Below are the code and all the weights of a small trained network. Each question names an input and a target symbol and asks about switching units off, where a switched-off unit gives its printed mean instead of its output.

import numpy as np


def w(rows, s, z=0):
    codes = np.array(rows[::2]) - 128.0
    scale = np.full(codes.shape[1], s)
    scale[-1] = z or s
    return codes * scale


def norm(h):
    return h / np.sqrt((h * h).mean(-1, keepdims=True) + 1e-5)


def softmax(a):
    e = np.exp(a - a.max(-1, keepdims=True))
    return e / e.sum(-1, keepdims=True)


def log_softmax(a):
    a = a - a.max(-1, keepdims=True)
    return a - np.log(np.exp(a).sum(-1, keepdims=True))


def net(x, mask):
    ids = ['αβεζηθπω'.index(c) for c in x.split()]
    T = len(ids)
    res = E[ids] + P[:T]
    u = 0
    for l in range(3):
        r = norm(res)
        for j in range(3):
            rows = slice(2 * j, 2 * j + 2)
            q, k, v = (r @ M[l][rows].T for M in (Q, K, V))
            z = softmax(np.where(np.tri(T) > 0, q @ k.T / 2**0.5, -1e9)) @ v
            o = O[l][rows]
            res = res + np.where(mask[u + j], z, o[:, -1]) @ o[:, :-1]
        u += 3
    return log_softmax(norm(res)[-1] @ U[:, :-1].T + U[:, -1])


Q, K, V, O = {}, {}, {}, {}
E = w([
[117,90,101,142,132,229,125,119,123,125],'α',
[117,141,82,100,150,125,180,75,82,110],'β',
[121,185,123,147,105,158,93,176,71,126],'ε',
[145,160,157,132,121,88,154,114,139,106],'ζ',
[97,109,135,74,108,171,171,134,117,100],'η',
[129,106,95,134,153,109,169,174,132,116],'θ',
[114,123,201,176,140,94,116,126,168,253],'π',
[209,121,114,75,134,147,100,137,121,131],'ω',
],0.0059)
P = w([
[122,112,171,165,90,123,120,113,176,136],'0',
[128,146,42,19,162,191,201,160,20,71],'1',
[145,154,71,9,199,185,160,152,6,94],'2',
[213,139,75,86,95,144,181,116,70,112],'3',
[116,149,94,106,149,156,151,177,90,78],'4',
[154,152,77,120,155,189,149,176,60,109],'5',
[162,119,88,63,156,147,158,115,80,104],'6',
[155,125,81,161,118,139,177,194,123,113],'7',
[190,128,63,88,131,176,159,139,110,96],'8',
],0.0019)
Q[0] = w([
[235,183,43,118,144,98,184,158,83,45],'L0H0',
[99,73,73,143,93,212,195,179,137,84],'L0H0',
[219,22,82,140,194,144,185,182,200,179],'L0H1',
[166,105,79,159,156,176,75,209,123,234],'L0H1',
[138,160,127,129,181,74,187,84,131,130],'L0H2',
[118,107,134,189,185,6,132,204,191,167],'L0H2',
],0.015)
K[0] = w([
[143,139,57,69,138,99,191,97,91,43],'L0H0',
[107,107,102,118,83,240,173,175,95,90],'L0H0',
[135,83,198,172,121,126,91,63,215,215],'L0H1',
[177,196,181,147,137,135,77,128,62,251],'L0H1',
[169,194,179,91,146,110,126,109,103,76],'L0H2',
[172,148,27,139,153,172,74,176,91,34],'L0H2',
],0.016)
V[0] = w([
[125,115,100,128,106,153,122,133,141,1],'L0H0',
[155,158,61,113,129,111,130,104,95,90],'L0H0',
[129,145,131,137,122,143,102,171,116,157],'L0H1',
[122,96,115,137,152,124,129,103,147,180],'L0H1',
[121,133,85,160,116,135,147,143,123,65],'L0H2',
[101,150,145,147,140,141,131,103,118,172],'L0H2',
],0.024)
O[0] = w([
[130,77,115,66,122,254,144,149,78,16,190],'L0H0',
[138,161,75,99,225,164,92,111,104,79,255],'L0H0',
[127,109,131,142,145,150,103,206,100,155,151],'L0H1',
[166,50,68,122,101,134,97,115,159,154,116],'L0H1',
[100,89,121,166,218,112,172,135,146,112,108],'L0H2',
[102,175,113,165,88,169,82,100,111,131,147],'L0H2',
],0.0069,0.02)
Q[1] = w([
[147,131,99,77,132,193,146,97,108,46],'L1H0',
[217,144,41,42,223,234,79,138,34,106],'L1H0',
[98,127,214,182,3,19,155,70,185,147],'L1H1',
[144,101,112,108,181,110,134,139,168,132],'L1H1',
[152,112,77,132,175,76,137,93,137,165],'L1H2',
[110,75,151,148,132,17,185,137,181,176],'L1H2',
],0.018)
K[1] = w([
[167,139,195,125,60,64,119,153,124,155],'L1H0',
[131,126,141,170,64,91,95,83,181,236],'L1H0',
[125,135,110,95,211,204,168,155,61,28],'L1H1',
[123,121,165,133,96,138,104,198,132,132],'L1H1',
[120,147,157,142,51,146,119,104,120,123],'L1H2',
[146,119,98,87,116,251,80,159,102,100],'L1H2',
],0.018)
V[1] = w([
[236,115,133,41,132,152,133,152,114,94],'L1H0',
[121,93,66,150,152,111,145,25,177,109],'L1H0',
[131,148,204,143,55,86,192,63,163,84],'L1H1',
[254,86,134,49,115,68,126,104,138,159],'L1H1',
[137,140,87,135,116,219,58,103,107,151],'L1H2',
[107,25,76,164,164,153,111,183,158,164],'L1H2',
],0.019)
O[1] = w([
[124,104,86,76,102,30,2,138,152,127,250],'L1H0',
[134,66,98,85,172,60,235,53,95,140,100],'L1H0',
[131,25,208,229,146,76,127,85,182,85,130],'L1H1',
[246,71,88,76,131,195,95,90,252,132,254],'L1H1',
[30,197,95,64,101,162,83,101,150,95,2],'L1H2',
[92,178,73,45,103,136,229,202,176,199,110],'L1H2',
],0.007,0.005)
Q[2] = w([
[66,142,132,145,141,44,51,141,86,82],'L2H0',
[100,111,167,213,109,6,102,104,157,197],'L2H0',
[108,123,167,124,73,137,88,115,104,91],'L2H1',
[49,68,97,59,156,41,98,166,77,59],'L2H1',
[83,171,145,171,31,31,162,113,201,247],'L2H2',
[62,126,118,153,91,98,162,167,139,185],'L2H2',
],0.018)
K[2] = w([
[154,131,144,97,61,217,172,76,152,104],'L2H0',
[145,169,138,123,168,249,152,138,99,95],'L2H0',
[92,149,160,101,85,123,175,98,112,93],'L2H1',
[93,103,149,141,33,36,122,141,185,166],'L2H1',
[103,125,98,76,180,81,84,196,71,82],'L2H2',
[132,115,122,152,156,128,70,163,130,135],'L2H2',
],0.02)
V[2] = w([
[235,174,159,164,158,163,149,121,113,166],'L2H0',
[101,177,116,129,185,103,41,106,120,144],'L2H0',
[212,80,202,171,130,95,105,153,81,112],'L2H1',
[139,123,145,132,110,103,116,5,96,56],'L2H1',
[115,116,106,91,144,139,96,92,82,69],'L2H2',
[168,166,78,132,204,128,150,92,94,193],'L2H2',
],0.022)
O[2] = w([
[81,135,122,78,191,117,81,164,144,20,2],'L2H0',
[140,172,118,200,186,132,58,131,187,150,237],'L2H0',
[147,224,151,37,148,131,163,223,172,141,71],'L2H1',
[59,187,60,109,125,90,189,57,162,182,154],'L2H1',
[101,151,109,87,126,193,138,86,137,31,206],'L2H2',
[87,121,54,160,254,126,103,175,135,131,145],'L2H2',
],0.008,0.009)
U = w([
[134,27,140,193,58,151,101,85,59,119,79],'α',
[50,157,45,131,173,131,156,56,114,118,127],'β',
[82,206,170,159,135,171,110,204,82,111,129],'ε',
[141,122,218,174,190,77,145,95,193,62,130],'ζ',
[129,177,162,35,46,136,197,96,126,111,92],'η',
[145,48,103,79,168,104,184,207,115,133,116],'θ',
[148,164,130,196,123,89,132,130,166,253,254],'π',
[175,126,84,86,127,153,28,141,181,106,104],'ω',
],0.005,0.0021)

Each question gives the input, a string of symbols that net reads in full, and the target symbol t.
The units are the heads (2 rows each of Q, K, V and O). Each row of codes is followed by its name. A weight is (code - 128) times the scale printed after its matrix; where a second scale follows, it is the last column's (O and U).
mask holds one flag per head, layer by layer. A switched-off head (its flag False) gives its mean, the last column of its rows in O, instead of its output. The means were averaged over made-up inputs and are rounded, as every weight is.
A unit's drop is (log p(t) with every unit on - log p(t) with that unit switched off) / (log p(t) with every unit on - log p(t) with every unit switched off).
The circuit of an input: a set's keep is (log p(t) with only the set's units on - log p(t) with every unit switched off) / (log p(t) with every unit on - log p(t) with every unit switched off). Starting from all 9 units, units are removed one at a time, each time the one whose removal leaves the highest keep (on an exact tie, the one counted first), for as long as the keep stays at least 0.8.
circuit, biggest first: the units of the circuit, biggest drop first
most important unit: the unit with the biggest drop
heads that matter: for each layer, one digit per head in row order, 1 if its drop is at least 0.15 and else 0, layers parted by /
drop when u is switched off: that unit's drop, to one decimal
input α ω β α α, target α: circuit, biggest first : L1H2, L0H0, L2H1, L2H0
input ε π ε ε ω ζ, target ζ: circuit, biggest first : L0H0, L1H1
input β α θ ε β ε β ω η, target β: circuit, biggest first : L0H1, L2H1
input θ α η β β ζ, target θ: heads that matter : 101 / 001 / 000
input ζ η ε, target ζ: heads that matter : 110 / 011 / 010
input η η ω α ε, target η: heads that matter : 110 / 000 / 011
input ζ ω ω θ ω ε ζ ε, target ζ: circuit, biggest first : L0H0, L1H1, L2H1, L1H2
input ε ε ω η β, target ε: most important unit : L1H1
input θ ε ε β β ω ω, target θ: heads that matter : 101 / 001 / 000
input θ θ π β η, target η: heads that matter : 101 / 000 / 000
input ε ω ε θ β ω, target ε: circuit, biggest first : L1H1, L0H1
input θ η η ω ε θ, target θ: circuit, biggest first : L0H2, L0H0, L1H2
input ζ β ω ε θ β, target ζ: circuit, biggest first : L0H0, L1H1, L0H1
input θ π ω ε, target ε: circuit, biggest first : L0H1
input ε ω ω ω η, target ε: circuit, biggest first : L1H1, L1H0, L0H0
input α ζ η θ η ω α θ, target α: heads that matter : 100 / 001 / 010
input β β ω η ω θ, target β: heads that matter : 010 / 100 / 010
input η β β η α, target η: heads that matter : 110 / 000 / 010
input ε β η ε ω ζ, target ε: drop when L1H1 is switched off : 0.3
input ω β β ω ε ε π, target π: drop when L0H0 is switched off : 1.1
input θ β ζ ω β ω η α α, target θ: drop when L0H0 is switched off : 0.3
input π β ε ω ζ ω ω π ε, target π: most important unit : L0H0
